Below are the code and all the weights of a small trained network. Each question names an input and a target symbol and asks about switching units off, where a switched-off unit gives its printed mean instead of its output.

import numpy as np


def w(rows, s, z=0):
    codes = np.array(rows[::2]) - 128.0
    scale = np.full(codes.shape[1], s)
    scale[-1] = z or s
    return codes * scale


def f(y):
    return np.maximum(y, 0)


def softmax(a):
    e = np.exp(a - a.max(-1, keepdims=True))
    return e / e.sum(-1, keepdims=True)


def log_softmax(a):
    a = a - a.max(-1, keepdims=True)
    return a - np.log(np.exp(a).sum(-1, keepdims=True))


def net(x, mask):
    ids = ['αδεηθστω'.index(c) for c in x.split()]
    T = len(ids)
    res = E[ids] + P[:T]
    u = 0
    for l in range(2):
        q, k, v = (res @ M[l].T for M in (Q, K, V))
        z = softmax(np.where(np.tri(T) > 0, q @ k.T / 4**0.5, -1e9)) @ v
        res = res + np.where(mask[u], z, O[l][:, -1]) @ O[l][:, :-1]
        u += 1
        y = f(res @ A[l][:, :-1].T + A[l][:, -1])
        res = res + np.where(mask[u : u + 4], y, B[l][:, -1]) @ B[l][:, :-1]
        u += 4
    return log_softmax(res[-1] @ U[:, :-1].T + U[:, -1])


Q, K, V, O, A, B = {}, {}, {}, {}, {}, {}
E = w([
[182,76,165],'α',
[201,96,212],'δ',
[179,55,221],'ε',
[175,69,174],'η',
[169,103,105],'θ',
[136,27,224],'σ',
[250,190,168],'τ',
[83,53,72],'ω',
],0.019)
P = w([
[176,94,87],'0',
[156,128,135],'1',
[134,59,2],'2',
[123,156,169],'3',
[109,86,29],'4',
[86,170,190],'5',
[62,105,43],'6',
[34,189,195],'7',
[126,100,43],'8',
[37,183,190],'9',
],0.0098)
Q[0] = w([
[119,95,138],'L0H0',
[249,143,161],'L0H0',
[72,162,163],'L0H0',
[100,203,137],'L0H0',
],0.014)
K[0] = w([
[131,199,201],'L0H0',
[70,186,166],'L0H0',
[249,126,180],'L0H0',
[254,174,100],'L0H0',
],0.0077)
V[0] = w([
[78,116,67],'L0H0',
[98,119,11],'L0H0',
[2,193,85],'L0H0',
[92,46,197],'L0H0',
],0.0081)
O[0] = w([
[116,163,104,99],'L0H0',
[119,108,111,91],'L0H0',
[1,147,125,13],'L0H0',
[146,68,135,191],'L0H0',
],0.0072,0.011)
A[0] = w([
[82,170,97,74],'L0N0',
[51,168,70,3],'L0N1',
[88,101,2,227],'L0N2',
[147,187,160,179],'L0N3',
],0.0088,0.0029)
B[0] = w([
[66,85,125,133],'L0N0',
[243,195,53,148],'L0N1',
[170,105,213,254],'L0N2',
[202,147,1,205],'L0N3',
],0.0085,0.0044)
Q[1] = w([
[38,111,66],'L1H0',
[204,110,22],'L1H0',
[254,158,137],'L1H0',
[105,123,112],'L1H0',
],0.007)
K[1] = w([
[131,42,46],'L1H0',
[106,149,96],'L1H0',
[127,194,254],'L1H0',
[123,147,135],'L1H0',
],0.012)
V[1] = w([
[1,228,196],'L1H0',
[142,231,54],'L1H0',
[14,110,68],'L1H0',
[178,221,157],'L1H0',
],0.0069)
O[1] = w([
[255,94,135,1],'L1H0',
[87,209,173,89],'L1H0',
[137,58,65,17],'L1H0',
[189,39,161,151],'L1H0',
],0.0064,0.025)
A[1] = w([
[10,233,202,120],'L1N0',
[150,45,84,255],'L1N1',
[166,254,83,103],'L1N2',
[43,11,211,110],'L1N3',
],0.0061,0.0072)
B[1] = w([
[132,120,26,195],'L1N0',
[42,201,111,219],'L1N1',
[137,35,96,160],'L1N2',
[200,101,2,254],'L1N3',
],0.0086,0.0078)
U = w([
[105,134,180,140],'α',
[102,140,247,167],'δ',
[157,39,179,69],'ε',
[120,101,173,142],'η',
[45,212,187,224],'θ',
[188,19,127,2],'σ',
[201,134,101,106],'τ',
[102,138,88,175],'ω',
],0.012,0.0055)

Each question gives the input, a string of symbols that net reads in full, and the target symbol t.
The units are the heads (4 rows each of Q, K, V and O) and the neurons (one row each of A and B). Each row of codes is followed by its name. A weight is (code - 128) times the scale printed after its matrix; where a second scale follows, it is the last column's (O, A, B and U).
mask holds one flag per unit, layer by layer, with each layer's heads first. A switched-off unit (its flag False) gives its mean, the last column of its rows in O or B, instead of its output. The means were averaged over made-up inputs and are rounded, as every weight is.
A unit's drop is (log p(t) with every unit on - log p(t) with that unit switched off) / (log p(t) with every unit on - log p(t) with every unit switched off).
The circuit of an input: a set's keep is (log p(t) with only the set's units on - log p(t) with every unit switched off) / (log p(t) with every unit on - log p(t) with every unit switched off). Starting from all 10 units, units are removed one at a time, each time the one whose removal leaves the highest keep (on an exact tie, the one counted first), for as long as the keep stays at least 0.8.
circuit, biggest first: the units of the circuit, biggest drop first
unit that matters most: the unit with the biggest drop
k most important neurons: the k neurons with the biggest drops, biggest first
top k neurons in layer l: the k neurons of layer l with the biggest drops, biggest first
drop of u: that unit's drop, to one decimal
input τ α ω δ δ, target ω: circuit, biggest first	[L0H0 L0N2]
input δ ε ω δ ε, target ω: 2 most important neurons	[L1N3 L0N2]
input ε η δ ω α, target ω: circuit, biggest first	[L0H0 L1H0]
input α δ δ θ θ δ ε ω η, target ω: top 2 neurons in layer 1	[L1N3 L1N0]
input τ τ ω θ τ, target ω: top 2 neurons in layer 0	[L0N3 L0N2]
input σ τ δ η ω θ σ, target ω: unit that matters most	L1N3
input ω α θ ω σ, target ω: 2 most important neurons	[L1N1 L1N3]
input ω δ ε, target ω: top 2 neurons in layer 1	[L1N1 L1N3]
input τ ω δ, target ω: circuit, biggest first	[L0H0 L1N0 L0N3 L1H0]
input ω δ δ θ, target θ: top 2 neurons in layer 1	[L1N3 L1N2]
input α η σ ω τ, target ω: top 2 neurons in layer 1	[L1N2 L1N0]
input ε α σ ω δ δ δ α ω τ, target τ: top 2 neurons in layer 0	[L0N3 L0N2]
input θ δ τ θ, target θ: drop of L1N3	1.1
input ε τ δ δ ω δ η σ, target σ: drop of L1N3	0.5
input δ τ δ ω δ δ δ τ, target τ: drop of L1N3	-0.1
input ω ε α δ δ σ, target σ: drop of L1N3	0.6
input θ η δ δ σ η ω α η, target ω: top neuron in layer 1	[L1N3]
